Here is a tiny trained network, its code and every weight. The questions are about switching its units off for an input and a class, where a switched-off unit gives its printed mean instead of its output.

import numpy as np


def w(rows, s, z=0):
    codes = np.array(rows[::2]) - 128.0
    scale = np.full(codes.shape[1], s)
    scale[-1] = z or s
    return codes * scale


def f(y):
    return np.maximum(y, 0)


def log_softmax(a):
    a = a - a.max(-1, keepdims=True)
    return a - np.log(np.exp(a).sum(-1, keepdims=True))


def net(x, mask):
    res = np.array(x, float).reshape(1, 4) / 4 @ E
    y = f(res @ A[0][:, :-1].T + A[0][:, -1])
    res = res + np.where(mask, y, B[0][:, -1]) @ B[0][:, :-1]
    return log_softmax(res[-1] @ U[:, :-1].T + U[:, -1])


A, B = {}, {}
E = w([
[108,83,214,17,136,161],'x0',
[137,120,124,112,65,2],'x1',
[94,59,177,214,148,106],'x2',
[149,227,176,167,38,147],'x3',
],0.0096)
A[0] = w([
[125,97,182,194,77,108,253],'N0',
[143,174,108,130,188,209,77],'N1',
[68,69,49,120,192,105,158],'N2',
[173,87,237,55,93,181,33],'N3',
[57,101,181,189,82,133,188],'N4',
[82,155,191,171,46,134,170],'N5',
[165,117,127,66,167,209,120],'N6',
[133,192,163,160,70,154,189],'N7',
[110,105,227,52,126,147,37],'N8',
[69,114,226,136,157,109,211],'N9',
[145,168,54,44,79,167,41],'N10',
[120,111,135,179,180,214,174],'N11',
[126,153,102,79,90,61,120],'N12',
[193,184,144,110,84,156,72],'N13',
[182,146,31,254,171,152,59],'N14',
[184,136,136,147,117,223,159],'N15',
[170,174,104,196,127,134,69],'N16',
[149,135,149,103,97,14,51],'N17',
],0.01,0.0015)
B[0] = w([
[94,105,93,118,153,118,203],'N0',
[170,72,205,139,158,55,198],'N1',
[124,195,111,66,162,184,222],'N2',
[172,146,124,158,86,144,226],'N3',
[77,115,100,125,144,171,199],'N4',
[117,153,108,77,166,144,204],'N5',
[158,118,139,153,123,139,199],'N6',
[127,143,142,79,151,144,213],'N7',
[189,159,81,119,94,116,219],'N8',
[128,105,96,118,58,133,200],'N9',
[9,28,63,149,89,185,212],'N10',
[101,96,176,140,136,70,212],'N11',
[129,108,167,100,133,68,197],'N12',
[119,132,141,111,146,138,196],'N13',
[169,154,71,154,99,111,254],'N14',
[116,96,168,104,151,88,198],'N15',
[158,142,103,145,135,145,197],'N16',
[142,97,186,160,163,70,211],'N17',
],0.012,0.0096)
U = w([
[166,83,216,194,180,41,94],'0',
[254,186,53,233,21,155,71],'1',
[19,61,69,195,105,200,252],'2',
[141,221,125,46,246,208,51],'3',
],0.0094,0.0037)

Each question gives the input, the list of numbers given to net, and the class t.
The units are the neurons (one row each of A and B). Each row of codes is followed by its name. A weight is (code - 128) times the scale printed after its matrix; where a second scale follows, it is the last column's (A, B and U).
mask holds one flag per neuron, in row order. A switched-off neuron (its flag False) gives its mean, the last column of its row in B, instead of its output. The means were averaged over made-up inputs and are rounded, as every weight is.
A unit's drop is (log p(t) with every unit on - log p(t) with that unit switched off) / (log p(t) with every unit on - log p(t) with every unit switched off).
The circuit of an input: a set's keep is (log p(t) with only the set's units on - log p(t) with every unit switched off) / (log p(t) with every unit on - log p(t) with every unit switched off). Starting from the 12 units with the biggest drops (on a tie, the unit counted first), units are removed one at a time, each time the one whose removal leaves the highest keep (on an exact tie, the one counted first), for as long as the keep stays at least 0.8.
circuit, biggest first: the units of the circuit, biggest drop first
unit that matters most: the unit with the biggest drop
k most important neurons: the k neurons with the biggest drops, biggest first
drop when u is switched off: that unit's drop, to one decimal
input [8,-6,-4,8], class 1: unit that matters most : N3
input [-7,2,7,-6], class 1: 2 most important neurons : N14, N10
input [3,6,-4,6], class 0: 4 most important neurons : N17, N2, N12, N4
input [-5,1,-3,6], class 3: circuit, biggest first : N7, N5
input [0,7,-7,7], class 0: 4 most important neurons : N17, N12, N2, N4
input [3,-5,-3,3], class 0: circuit, biggest first : N1, N2
input [6,5,-1,5], class 1: 2 most important neurons : N3, N8
input [3,-6,5,1], class 0: 3 most important neurons : N10, N11, N1
input [1,-3,3,5], class 3: circuit, biggest first : N5, N7
input [-2,-6,-7,5], class 2: 2 most important neurons : N10, N17
input [-5,5,6,2], class 2: 4 most important neurons : N4, N0, N1, N8
input [0,-1,2,-4], class 3: 2 most important neurons : N10, N2
input [6,-3,-5,4], class 1: 2 most important neurons : N3, N8
input [5,3,8,-5], class 2: unit that matters most : N9
input [-1,7,-4,7], class 0: 3 most important neurons : N17, N2, N12
input [2,-1,1,5], class 3: drop when N10 is switched off : 0.3
input [-2,4,-4,0], class 0: drop when N12 is switched off : 0.5
input [-6,7,-8,8], class 2: drop when N1 is switched off : 0.1
